Here is a tiny trained network, its code and every weight. The questions are about switching its units off for an input and a target symbol, where a switched-off unit gives its printed mean instead of its output.

import numpy as np


def w(rows, s, z=0):
    codes = np.array(rows[::2]) - 128.0
    scale = np.full(codes.shape[1], s)
    scale[-1] = z or s
    return codes * scale


def norm(h):
    return h / np.sqrt((h * h).mean(-1, keepdims=True) + 1e-5)


def f(y):
    return y / 2 * (1 + np.tanh(0.7978845608 * (y + 0.044715 * y**3)))


def softmax(a):
    e = np.exp(a - a.max(-1, keepdims=True))
    return e / e.sum(-1, keepdims=True)


def log_softmax(a):
    a = a - a.max(-1, keepdims=True)
    return a - np.log(np.exp(a).sum(-1, keepdims=True))


def net(x, mask):
    ids = ['αβγελμξπ'.index(c) for c in x.split()]
    T = len(ids)
    res = E[ids] + P[:T]
    r = norm(res)
    for j in range(3):
        rows = slice(2 * j, 2 * j + 2)
        q, k, v = (r @ M[0][rows].T for M in (Q, K, V))
        z = softmax(np.where(np.tri(T) > 0, q @ k.T / 2**0.5, -1e9)) @ v
        o = O[0][rows]
        res = res + np.where(mask[j], z, o[:, -1]) @ o[:, :-1]
    y = f(norm(res) @ A[0][:, :-1].T + A[0][:, -1])
    res = res + np.where(mask[3:11], y, B[0][:, -1]) @ B[0][:, :-1]
    return log_softmax(norm(res)[-1] @ U[:, :-1].T + U[:, -1])


Q, K, V, O, A, B = {}, {}, {}, {}, {}, {}
E = w([
[82,3,181,150,106,97,151,166,92],'α',
[65,253,159,103,124,83,144,159,135],'β',
[122,171,122,189,134,133,134,242,133],'γ',
[105,41,188,179,145,112,48,152,187],'ε',
[89,188,92,54,135,77,100,222,204],'λ',
[93,163,194,96,113,37,160,202,53],'μ',
[40,167,57,195,89,59,161,143,135],'ξ',
[66,95,175,126,92,62,174,189,55],'π',
],0.017)
P = w([
[102,128,128,95,202,147,188,82,125],'0',
[144,116,145,132,155,118,148,127,124],'1',
[28,96,51,124,98,113,58,206,27],'2',
[48,165,152,216,212,5,119,224,176],'3',
[160,117,142,129,128,128,150,123,133],'4',
[55,118,63,137,134,177,54,182,28],'5',
[103,185,178,198,155,6,138,200,192],'6',
[176,117,142,128,105,140,148,108,140],'7',
[50,141,75,139,168,199,57,168,33],'8',
[112,176,184,184,112,21,151,169,219],'9',
[194,121,127,119,86,147,141,104,144],'10',
[38,154,93,135,206,211,52,147,32],'11',
[121,186,218,142,61,36,151,166,246],'12',
[213,130,135,118,65,159,152,81,159],'13',
],0.023)
Q[0] = w([
[112,118,68,57,104,184,84,162,97],'h1',
[125,119,206,206,97,45,166,113,146],'h1',
[150,127,78,127,164,254,92,152,58],'h2',
[168,118,137,127,157,116,162,148,161],'h2',
[96,205,118,147,120,100,121,173,181],'h3',
[135,162,161,92,105,122,196,132,73],'h3',
],0.13)
K[0] = w([
[59,117,106,119,140,169,94,151,74],'h1',
[209,114,145,124,15,129,155,101,155],'h1',
[40,124,118,129,255,140,117,146,91],'h2',
[136,103,109,107,169,106,201,79,190],'h2',
[140,225,62,79,141,117,108,185,206],'h3',
[130,196,160,107,93,120,175,131,34],'h3',
],0.094)
V[0] = w([
[155,153,188,121,176,195,31,204,192],'h1',
[187,208,155,97,121,34,125,198,168],'h1',
[93,15,114,3,130,170,196,122,122],'h2',
[82,185,174,148,83,238,111,161,25],'h2',
[165,104,167,96,152,114,74,75,73],'h3',
[164,57,146,139,137,125,211,128,110],'h3',
],0.043)
O[0] = w([
[193,117,158,76,93,234,109,193,163,239],'h1',
[181,172,215,156,58,179,97,129,9,148],'h1',
[158,29,188,163,152,226,177,210,166,169],'h2',
[1,110,129,130,184,125,34,130,45,125],'h2',
[163,179,131,130,95,75,117,82,62,3],'h3',
[165,196,167,119,106,176,53,127,108,103],'h3',
],0.02,0.019)
A[0] = w([
[254,134,25,98,142,185,74,29,125,2],'n1',
[208,138,57,63,126,110,135,113,188,95],'n2',
[115,101,135,145,156,144,158,121,152,158],'n3',
[164,145,67,25,135,222,168,26,78,114],'n4',
[137,133,197,184,136,133,103,116,167,65],'n5',
[122,158,78,96,198,138,206,59,89,90],'n6',
[141,123,177,133,170,156,121,94,71,96],'n7',
[97,90,94,128,168,113,156,85,110,54],'n8',
],0.056,0.023)
B[0] = w([
[168,34,254,173,120,83,86,66,166,175],'n1',
[116,197,61,140,156,80,147,168,84,254],'n2',
[148,156,128,112,139,101,97,84,115,228],'n3',
[75,53,92,116,208,150,89,160,138,175],'n4',
[84,107,116,124,90,117,154,149,68,177],'n5',
[143,108,111,143,134,176,92,115,190,153],'n6',
[131,137,116,120,142,126,136,131,198,189],'n7',
[136,122,149,119,70,147,143,163,56,188],'n8',
],0.073,0.026)
U = w([
[92,103,114,129,97,112,135,118,1,4],'α',
[65,127,89,77,203,206,77,95,138,152],'β',
[185,121,144,124,118,233,180,154,151,222],'γ',
[167,60,160,136,184,64,141,88,172,188],'ε',
[169,201,40,129,171,116,174,139,121,153],'λ',
[145,228,197,78,74,96,93,73,170,147],'μ',
[154,113,54,167,66,159,110,40,172,179],'ξ',
[40,129,148,172,110,120,204,151,212,23],'π',
],0.0098,0.0028)

Each question gives the input, a string of symbols that net reads in full, and the target symbol t.
The units are the heads (2 rows each of Q, K, V and O) and the neurons (one row each of A and B). Each row of codes is followed by its name. A weight is (code - 128) times the scale printed after its matrix; where a second scale follows, it is the last column's (O, A, B and U).
mask holds one flag per unit, heads first, then neurons. A switched-off unit (its flag False) gives its mean, the last column of its rows in O or B, instead of its output. The means were averaged over made-up inputs and are rounded, as every weight is.
A unit's drop is (log p(t) with every unit on - log p(t) with that unit switched off) / (log p(t) with every unit on - log p(t) with every unit switched off).
The circuit of an input: a set's keep is (log p(t) with only the set's units on - log p(t) with every unit switched off) / (log p(t) with every unit on - log p(t) with every unit switched off). Starting from all 11 units, units are removed one at a time, each time the one whose removal leaves the highest keep (on an exact tie, the one counted first), for as long as the keep stays at least 0.8.
units of the circuit, in order: the units of the circuit, biggest drop first
k most important neurons: the k neurons with the biggest drops, biggest first
which heads matter: for each layer, one digit per head in row order, 1 if its drop is at least 0.15 and else 0, layers parted by /
input μ α β β ε λ ε β γ β, target μ: which heads matter -> 110
input μ γ γ π α λ, target α: units of the circuit, in order -> (h3 n8)
input λ γ π α γ, target γ: which heads matter -> 100
input λ ε λ ξ α ε α, target ε: units of the circuit, in order -> (h2 n3 h1)
input λ ε ε ε α γ ε ε γ α α ε γ, target ε: units of the circuit, in order -> (h2 h1 n3)
input ε λ α ε ε ε γ α π μ, target ε: units of the circuit, in order -> (h2 n3 h1)
input α ε β α λ α, target β: units of the circuit, in order -> (h2 h3 h1)
input π ε ε π ε μ ε ξ π γ λ ε λ α, target α: units of the circuit, in order -> (n5 h2 h1 h3)
input ε ε ε λ ε λ ε π α λ μ λ β, target π: which heads matter -> 101
input π α λ α ε π, target β: which heads matter -> 011
input β γ α γ μ λ α γ ε α ξ ε γ, target ξ: which heads matter -> 110
input γ π γ, target β: which heads matter -> 001
input λ ε γ π α λ ξ, target ε: 2 most important neurons -> (n2 n3)
input ε γ ε ε ε π ε α γ γ γ ε ξ, target β: which heads matter -> 110
input γ μ α λ λ ε γ α π π ε ε, target β: units of the circuit, in order -> (h2 h1)
input β ε λ ε ε λ ξ ξ β ε, target ξ: units of the circuit, in order -> (h1 n6 h2)
input π π λ, target α: units of the circuit, in order -> (h3 h2 n8)
input π α ε μ β ε α, target μ: units of the circuit, in order -> (h1 n7)
input λ λ π ξ, target γ: which heads matter -> 100
input α λ λ μ ε β α λ λ ε π ε γ, target α: units of the circuit, in order -> (h1 n8)
input ε μ β π γ ε μ, target β: 2 most important neurons -> (n4 n2)
input ξ α ξ π, target ε: 3 most important neurons -> (n2 n3 n4)
input μ μ ε α, target π: which heads matter -> 100
input π α ε γ ε ε μ γ μ λ, target β: which heads matter -> 110
